In the rows, zero is written as 128.
Facts:
plugas ridol: grekek
skaso ridol: lalis
ruge ridol: skugriplil pipo
lurer ridol: sturites stata
pledum ridol: kunar koses
goza ridol: floflefu zatek skaplas fiflel
flarul ridol: dovos lebrurel
brekufus ridol: brimi
mipli ridol: teril fliplim repopu sepegin
bruklak ridol: rudal bregruke stimil
flaladak ridol: klidem grane
zukim ridol: stepar
klubral ridol: zistir
grugros ridol: skugriplil difun
potran ridol: grekek grunus tini
tritrole ridol: grinun brona
plunus ridol: mebran sepegin
nodrir ridol: poklazus stata
nukla ridol: direm kunar
klasograk ridol: grinun direm sturites fifladron rokul trotebro
bida ridol: vezum
zudazol ridol: repopu
fadus ridol: plovol
zekoram ridol: rebrim nabam zuve
zuflur ridol: plagrik bredres dreklen gekir rudal rokul grupo
stapegris ridol: bregruke
trozo ridol: rudal
matutel ridol: gekir rudal
flitrel ridol: kotun tipa
dogin ridol: floflefu bribrople balabi
tabral ridol: skabur
flagras ridol: trotebro grudon
mugren ridol: mutrol fliplim tini
lifil ridol: tibris
gumos ridol: digru fletrir pipo brazun
mefli ridol: grekek pipo skizam
grude ridol: sepegin lalis
grakli ridol: bredres sepegin zuve
figek ridol: sepegin
drestu ridol: dotres stuklovo fegroklim
kanun ridol: nabam plelis
kuluk ridol: soze vezum
grote ridol: bribrople mutrol destem rokul
nedum ridol: klidem
skugrem ridol: balabi stimil
flenepe ridol: bribrople brazun trotebro
trutal ridol: klunebol
brurim ridol: pifus
latum ridol: grinun
mudrer ridol: zatek destem grudon tutres
rekik ridol: plelis brimi
musak ridol: keve
bugel ridol: floflefu bribrople mutrol
klestu ridol: grekek dreklen plovol fletrir brenen sefle
brestum ridol: kotun tini
{steki floflefu balabi pledum goza vezum mipli keve bruklak zukim grugros grudon difun tritrole brona peklosku plunus bregruke nukla fliplim brazun brenen klasograk pifus tibris nabam trotebro bida zudazol fegroklim fadus grostal zekoram skaplas trozo lebrurel flitrel dogin stata grekek flagras flustugron gemar dovos lifil fifladron dotres tini kanun kuluk sefle destem stuklovo grote grupo skugrem brurim kunar rebrim koses zistir bugel klestu poklazus kotun silen drasu zuve brestum brimi} skame a
{dreklen skaso ruge flarul plagrik klubral potran mutrol skigras klunebol mugren pipo gumos figek rokul rekik klidem dadras tutres} skame b
{plugas sepegin plovol tipa mefli drestu gekir trutal musak flabi} skame f
{lurer sturites repopu brekufus bredres flaladak grunus trira nodrir grane vadul soze plelis stapegris tuzem grudar zatek flenepe latum mudrer bribrople} skame c
{skizam mebran zuflur skabur tabral grude fletrir grakli skugriplil nedum vosul digru verek} skame d
{rudal gedil vaskon grinun teril direm bubrosto matutel lalis stimil stepar fiflel skaras} skame e
[steki pledum goza flarul plovol bruklak flaladak grugros brona nodrir pifus vadul soze skigras matutel fletrir skaras vosul bribrople] niteve 349
[floflefu dreklen plugas difun bregruke nukla fliplim tibris fegroklim direm zekoram klunebol skabur mugren gemar fifladron gumos mefli grude kanun zatek grote nedum rokul gekir skugrem latum mudrer digru bugel flabi kotun] niteve 238
[skaso rudal zukim gedil mutrol peklosku zudazol zuflur tabral pipo lalis lifil fiflel zistir poklazus dadras] niteve 705
[balabi ruge vezum skizam sepegin bredres klubral grunus vaskon plunus brenen klasograk teril trozo grekek grudar dotres figek drestu sefle grupo brurim stepar rebrim rekik musak klidem drasu tutres brestum brimi] niteve 291
[lurer repopu keve potran trira grinun grane bida flitrel dovos tini skugriplil kuluk destem koses verek silen] niteve 884
[plagrik sturites brekufus grudon tritrole tipa fadus grostal stata stuklovo zuve] niteve 613
[mipli mebran brazun nabam trotebro plelis bubrosto stapegris skaplas lebrurel dogin flagras flustugron tuzem grakli stimil flenepe trutal kunar klestu] niteve 480

Known rows:
mefli: [ 40 143  61 124 135 139 167 140 104 104 140  74 139  45 169 120  95  98
  64 184 145  63 172 128  84 171 103  63 109 150 113 131  76 125 104  81
 175 140]
zudazol: [114 158  65 116 156 107 160 161 124 180 147 130 136 150 119 143 113 116
 142 123 172 148 174 131 106 139 165  70 161 123 125 105 126 131  88 160
  57 104]
mipli: [ 81 176  63 110 202 154 147 151 133 150 138 112 148 131 154 104 135 134
 119 110 149  94 185 150 130  99 110 118 132 158 141 105 126 149  81 172
  96  61]
klubral: [ 85 154 103 165 164 151 148 144  79  93 134  64 112  82 144 129  96 172
 119 158 156 131 144 127 149 174 107  96 153  79 114  97 122 124 108  99
 127 109]
koses: [119  79 158 106  87 126 159 119 129 124 152 172 142 209 139 134 134 121
 135 154 155 146  66 114 117 152 128 127 153 139 142 107 145 125 142 105
  92  92]
stuklovo: [133 122 126 171 136 167 150 150 131  89 114 159 132 163 116  97 116 167
 121 102 122 149 126 145 102 198 105 123 120 110 160  95 136 135 116 153
 121  84]
tibris: [119 102 136 158 128 150 153 139 130 119 133 136 136 176 109 115 119 145
 125 111 138 145 133 162  86 187 107 107 126 106 129  95 129 134 123 152
 112 110]
rokul: [124 111 108 121 110 148 134 157 104  96 155 100 152 100 117 220 124 196
 154 199 101 163 120 172 137 140  75 123 137 140 116 109 122 177 102  72
 197 183]
floflefu: [132  90 107 124 115 143 147 148 146 133 159 139 151 150 105 193 136 175
 176 134 125 156 102 162  91 162 106 138 109 147 142  98 116 164 114 131
 167 134]
zatek: [124  75 131 135  96 180 141 135 162 155 182 130 132 118  85 175 106 156
 139 128 109 176 117 144 118 136 107 105 106 165 165  91 145 139 109  65
 190 119]
dreklen: [112 130  95 117 122 139 147 173 107  87 151 100 146  99 118 176 120 183
 104 203 108 144 146 174  93 150  86  91 135 134 121 128  79 181 115  64
 165 162]
trira: [ 88  97 143 108 100 162 150 121 138 152 176 154 130 175 122  86 106 106
  68 150 144 145 125 115 128 115 136  68 155 154 167 124 154 103 134  54
  95  71]
verek: [ 93  87 149 122  94 155 144 120 121 143 129 152 143 162 160  79 113  48
  83 168 143 144 128  76 109 135 129  92 129 149 146 127 143 104 133  77
  79 104]
fifladron: [115  91 118 143 117 143 146 136 149 136 160 138 151 157 122 186 130 163
 170 127 139 138  96 157 108 170 106 130 106 144 129  83 140 161 104 136
 161 126]
zuve: [156 140  97 121 154 152 138 173 138 108 116 165 163 164 115 113 139 165
 148 123  98 174 178 188 109 121 101 121 130 142 163 119 127 150  84 167
  88 113]
stimil: [126 119 116 115 135 148 133 164 105  89 102 109 147 100 169 156 130 163
 183 170 101 143 126 114 134 146  88 168  85 146 142 107  86 150 117 140
 160 145]
brona: [131 102 116 146 121 138 156 147 143 140 140 151 126 145 119 161 120 153
 163 123 148 155  96 122 123 173 124 133 116 130 140  89 128 142 113 138
 146 119]
destem: [120  80 142  87  85 124 150 138 144 140 171 166 155 205 141 180 152 142
 154 171 144 156  54 119 114 125 127 133 145 165 153 111 136 158 132 105
 127 117]
bredres: [143 128  90 103 142 168 129 170 142 161 177 111 117  99  70 134 104 172
 164 124  97 212 170 162 113  88 125  98 104 154 183 118 101 155  91  99
 124 127]
stepar: [118 134 115 158 131 142 144 162  91  96  90  96 121  99 145 112 102 152
 182 143 127 153 137 104 122 193 106 128 101  78 125  96 100 123 124 145
 117 142]
mebran: [131 126 110 125 162 171 120 164 118 133 101 123 140 109 125  79 119 124
 132 122  80 188 204 124 119 104 102 137  85 164 181 124 108 123  96 124
 100 111]

Rows:
No name comes twice in this set of rows, the named rows included.
[124 111 107 126 102 112 157 155 100 146 120 127 144 107 154 222 115 138
 200 184 142 162 117  68 124 175 140 101 119 115 110 108 106 134 106 139
 137 169] | fiflel
[133 117  88 111 139 139 141 168 134 142 141 136 167 166  94 143 142 151
 155 142 116 162 160 182  79 130 115 111 124 152 136 111 108 164  98 150
 100 137] | fliplim
[123  85 132 142  96 139 135 137 107 106 123 115 152 112 153 195 124 149
 195 170 109 148 118 118 123 185  83 132 101 127 110  91 120 141 118 136
 174 173] | direm
[105 171  90 128 154 127 149 162  77 145 139  89 141 118 136 176  96 141
 122 178 149 160 192 125 153 131 127  58 189  89 105 112 127 125  81 107
  76 142] | skaso
[130 110  93 124 135 137 145 158 139 141 146 130 119 121 102 166 131 192
 190 122 137 169  91 142 106 161 121 148  98 135 151  91 109 164 110 149
 152 120] | balabi
[128 143 134 176 125 153 133 162  78  79 119  86  95 107 117 136  98 196
 143 159 125 176 131 135 134 190  94 114 138  63 131  99 118 139 120  99
 119 143] | klidem
[131 102 124 131 129 158 150 155 149 113 147 149 127 132 127 185 139 205
 161 120 123 153  64 146 115 162 102 172  82 161 161  91 105 171 116 124
 195 109] | trotebro
[ 76 148  67 109 150 118 150 147 104 133 117 105 159  88 179 181 126 111
 160 170 139 110 154  95 135 143 120  99 119 149 107 107 109 135  92 150
 134 135] | matutel
[116 120 109 118 131 150 158 167 150  97 136 140 126 131 120 149 138 176
 145 115 123 139  71 153  84 172 108 162  86 165 158 106  83 178 123 124
 185 103] | brazun
[121 106 105 141 123 144 158 156 138 120 138 134 141 145 103 118 130 148
 125 120 131 151 131 185  61 179 109 104 111 135 126 105  98 154 121 139
 132 125] | kotun
[ 86 131 111 156 142 176 156 129 136 157 166 113 109 107 113  92  85 120
  80 105 147 137 155 111 138 157 139  61 136 117 162  98 159  92 104  89
 120  67] | flaladak

The same nodes again, as new rows of numbers:
Known rows:
fiflel: [120 132 118 135 117 127 107  63 146 138 125 149 138  85 131 136  96 127
 126 125 103 114 137 132 127 119 111 132 114 128 113 118]
brimi: [127 142 129 104 127 125 140 194 130 134 129 111 119 111 157 152 121 118
 135  96 121 125 131 139 132 129 152 119 125 162 135 109]
plelis: [121 118 119 103 115 127 133 145 156 124 130 115 142 109 167 141 117 119
 115  90 118 141 138 141 144 128 170 117 127 151 154 146]
gedil: [107 145 153 109 120 112 135  95 145 129 110 127 144  98 127 113 108 123
 132 115 109 130 134 131 126 118 150 124 126 113 137 110]
brestum: [113 146 135 153 134 137 136 134 113 137 126 126 139 140 104 110 149 141
 155 104 115 140 105 119 121 134 136 131 144  77 137 125]
drestu: [ 96 152 176 146 120 119 148 105 153  80 122 127 151 157 110  66 126 127
 130 110 151 131 136 121 108 119 139 128 119 121 157 131]
bugel: [134 133 112 176 146 137 103 112 133 128 132 146 102 154  83 132 132 124
 130 127 155 121 109 120 111 138  97 138 123  86 108 159]
grudar: [104 128 138 135 117 127 129 117 148 103 127 115 149 128 135 127 126 122
 134 135 144 145 136 130 132 126 142 123 130 133 149 127]
sefle: [138 128 118 140 123 130 140 126  99 158 134 129 151 114 158 124 145 139
 145 161 100 147 102 121 137 131 105 131 153 113 112  96]
tini: [143 126 107 121 126 131 145 126  95 157 133 141 121 110 170 143 134 138
 132 144  97 134 111 112 145 130 100 124 146 149 126  86]
grote: [130 131 107 178 152 143  97 105 134 121 139 149 100 157  83 138 131 126
 135 123 143 118 101 122 112 140  92 140 118  77 109 164]
fliplim: [161 120 106 125 146 129 128 154 128 166 129 145  90 123 163 157 131 122
  97 104 106 123 108 122 134 135 121 124 136 131 124 140]
vaskon: [102 150 152 130 123 109 126 113 147 124 102 120 127  96 133 119 117 119
 126 127 117 131 134 127 119 122 131 124 127 116 139 109]
fifladron: [142 125  98 155 137 131 103 126 132 117 120 142 104 124 129 157 110 118
 111 171 140 113 131 133 129 136  83 134 119 144  88 132]
gumos: [146 104 149 145 132 119 129  97 101 125 143 130 138 198  96  81 168 138
 133 200 156 145 118 111 125 130  91 138 144  84 119 164]
fegroklim: [119 148 132 108 138 106 135 169 137 117 104 119 112 129 148 151 119 106
 120 168 157 123 127 137 125 133 150 124 132 163 114 105]
rokul: [189  81  93 135 123 136 107 125 116 126 167 141  96 144 152 145 125 129
  89 150 136 119 146 129 150 130  49 136 116 173  99 181]
stata: [126 143 113 139 123 132 115 150 129 110 123 122 122 106 148 152 111 120
 138 136 147 119 146 142 133 136 107 131 121 168 111 100]
flarul: [131 105 157 106 126 130 148 147 118  96 147 111 147 173  86 112 144 133
 138 156 155 121 142 133 121 115 173 126 119 136 142 147]
klidem: [144 108 142  92 113 120 144 166 116 105 135 105 130 142 152 125 137 127
 127 152 144 131 164 137 149 122 135 123 124 192 131 125]
grostal: [113 157 138 132 127 130 126 156 125 117 118 112 122 124 131 123 131 123
 145 123 147 125 131 132 130 135 139 125 128 132 132 111]

Rows:
No name comes twice in this set of rows, the named rows included.
[140 110  95 148 125 132 101  85 155 107 127 148 108 123 151 153 105 114
 102 174 143 134 133 131 135 130  85 129 120 150 111 149] | zatek
[105 139 118 160 119 143 106  61 144  81 135 141 130 134  90 137 111 129
 141 146 171 133 139 119 114 129 106 127 116 116 145 133] | lurer
[116 127 111 183 132 134  96  71 161  98 127 147 113 157  79 121 123 121
 119 142 155 135 124 119 110 136 103 135 118  83 123 179] | mudrer
[138 122 111 122 118 124 150 127 100 165 122 134 154 101 188 127 143 144
 148 170  73 147 107 120 148 130  99 130 159 140 107  84] | grekek
[106 115 126 102 122 119 143 125 151 114 113 120 154 121 140 133 116 121
 131 171 133 134 133 143 124 117 174 119 124 159 143 117] | soze
[140  90  74 151 106 144 117  64 140 127 138 153 153 100 153 159 104 134
 118 168  87 123 129 138 141 116  90 127 120 156 108 137] | bribrople
[178  95 107 132 114 145 120 125 104 138 171 128 112 141 147 129 148 144
 107  99 109 132 146 118 156 133  84 133 125 151 132 165] | plagrik
[134 131 113  96 130 135 143 183 133 156 128 116 124 109 163 149 124 120
 116  59 112 122 128 143 138 130 172 121 126 143 137 130] | nabam
[153 103  96 141 120 148 120 112 142 154 152 139 113 112 164 154 127 132
 101  79  84 139 124 124 147 129 113 122 128 131 157 162] | bredres
[140 115 108 109 124 142 131 114 135 145 142 141 104 109 164 153 122 126
 101  83 104 142 130 107 143 129 133 114 130 146 170 136] | repopu
[145 136 107 115 134 148 129 189 126 158 136 123  95 108 166 151 131 126
 108  46  94 123 128 127 144 138 140 122 127 148 148 134] | zuve
[126 137 157 130 127 110 149 105 159  95 106 145 128 154 141  90 116 117
  94 126 146 130 131 120 109 125 125 127 126 146 136 136] | flabi
[127 116 119 136 107 127 135  95 127 146 135 136 165 125 164 120 141 139
 141 164  90 156 114 114 144 128 107 124 153 121 139 122] | grunus

The same nodes again, as new rows of numbers:
Known rows:
drasu: [117 143 132 115 134 127 132 140 134 148 134 109 128 132 130 131 121 121
 132 116 127 116 141 120 133 127 123 122 134 142 122]
flenepe: [159 128 131 143  86 142 130 105 112 136 173 129 115 145 142 139  95 125
 135 141 110 129 148 126 123 124 127 121 128 131 121]
brestum: [116 144 132 131 121 136 126 135 134 151 144 108 132 134 156 128 105 115
 134 120 123 110 141 117 130 133 115 119 122 123 137]
zuflur: [127  88 129 134 107 148 134 144 126 152 129 132 144 140 154 122 143 118
 135 140 130 106 169 146  80 123 115 127  96 115 166]
skugrem: [125 142 138 141 126 142 134 135 130 157 147 112 130 134 153 131 115 103
 131 123 128 118 136 113 126 135 119 116 116 119 111]
zuve: [115 103 132 106 142 120 143 146 131 148 121 127 124 132 113 134 140 128
 128 106 140 130 154 125 103 124 142 125 131 151 115]
plelis: [159 122 123 117 110 124 145 113 112 126 151 131 103 144  94 145 120 136
 130 127 119 144 149 130 124 116 143 125 149 162  99]
zekoram: [124 142 138 141 125 142 134 133 129 157 147 112 130 134 153 132 114 103
 131 123 128 118 136 113 127 135 119 116 115 120 110]
vosul: [155 135 118 121 113 141 144 141 128 144 123 110 140 132 137 127 152 112
 120 141 132 116 165 139 101 132 115 124 143 141 104]
grane: [112 171 180  88 110 134 139 147 127 133 168 114  97 107 102 154 154 147
 147 145 118 148 162 181 156 115 147 127 189 155 132]
grekek: [116 140 123 104 146 117 140 144 134 140 120 110 120 133 104 135 131 127
 130 106 132 126 141 120 131 124 131 124 144 155 116]
fiflel: [104  77 147  90 134 118 146 150 135 148 114 138 136 139 102 129 143 136
 122  99 148 120 155 129  87 132 144 132 108 145 145]
grakli: [138 137 126 137  97 154 138 119 119 146 136 116 136 151 149 132 143  95
 129 144 126 107 148 134 112 129 101 122 117 130 138]
rebrim: [116 141 124 105 145 117 140 144 134 141 121 111 120 134 105 134 129 127
 130 106 132 126 142 120 131 124 131 124 145 155 114]
nabam: [121 134 135 102 123 127 144 123 122 141 124 120 119 147 108 143 134 117
 122 110 144 129 141 119 115 123 132 124 136 167 106]
direm: [117 131 139 105 151 123 153 144 136 147 120 115 126 137  91 135 149 111
 120 102 139 125 129 114 131 140 133 124 131 145  98]
stepar: [148  78 191  52 196 111 149 157 127 160 154  99 221 139  72 111 114 121
 150 129 121 105 143 120 148 113 103 126 164 209   5]
plagrik: [119 102 139  99 150 117 150 147 138 142 118 129 138 137 110 132 163 124
 122 102 143 124 151 125 115 141 140 127 107 150 138]
dreklen: [126 136 137 106 157 121 155 143 137 141 120 115 131 138 100 136 166 110
 121 104 140 127 134 117 140 143 133 122 114 150 110]
grudar: [156 131 120 130 121 125 132 130 123 132 159 120 112 129 114 134 105 140
 141 133 102 131 149 130 143 119 134 124 147 138 114]
grugros: [137 141 135 129 100 141 130 132 132 153 145 112 139 130 172 127 102 115
 119 125 135 117 157 117 101 141 122 119 127 127 110]

Rows:
No name comes twice in this set of rows, the named rows included.
[155  87 114 144 117 156 103 111 127 164 114 160 125 107 140 134 212 130
 107 167 113  53 138 147  93 114 144 130  58 131 158] | tabral
[125 112 121 120 128 137 139 141 127 145 122 120 136 139 124 128 159 114
 136 134 123 109 156 143 114 121 113 128 128 139 149] | verek
[115 132 152 104 113 136 142 121 128 148 135 120 136 149 122 137 134 108
 119 114 139 111 134 117 121 140 122 125 118 147 124] | bubrosto
[156 143 116 113 119 123 147 136 129 129 124 117 130 130 112 131 147 125
 119 126 134 139 163 135 107 131 138 126 145 161  93] | plovol
[149  97 128  99 171 113 133 133 127 150 127 119 157 134  93 124 127 129
 131 119 120 103 135 108 130 111 127 123 134 182  63] | vezum
[124 145 128 116 149 125 147 134 139 142 115 122 115 131 103 141 181 112
 112 106 137 118 126 118 141 146 141 123 103 143 128] | klunebol
[137 132 118 110 122 135 152 128 119 136 112 118 124 151  99 138 169 107
 124 129 136 123 149 138 113 120 116 127 141 163 115] | mebran
[123 137 142 114 113 137 137 120 122 147 138 119 128 145 132 140 124 112
 125 120 138 120 140 120 117 126 124 121 127 154 112] | flustugron
[110  84 137 100 132 120 141 148 130 146 117 136 127 136 113 132 135 141
 128 106 146 128 162 132  83 117 147 128 116 150 134] | poklazus
[126 141 138 125 139 134 140 138 130 153 137 112 126 132 127 135 130 110
 129 118 132 124 136 116 129 130 127 118 128 139  94] | gemar
[109 132 134  95 146 116 145 146 140 142 117 112 128 137  96 131 138 123
 124 100 133 117 134 117 135 138 129 128 135 147 126] | teril

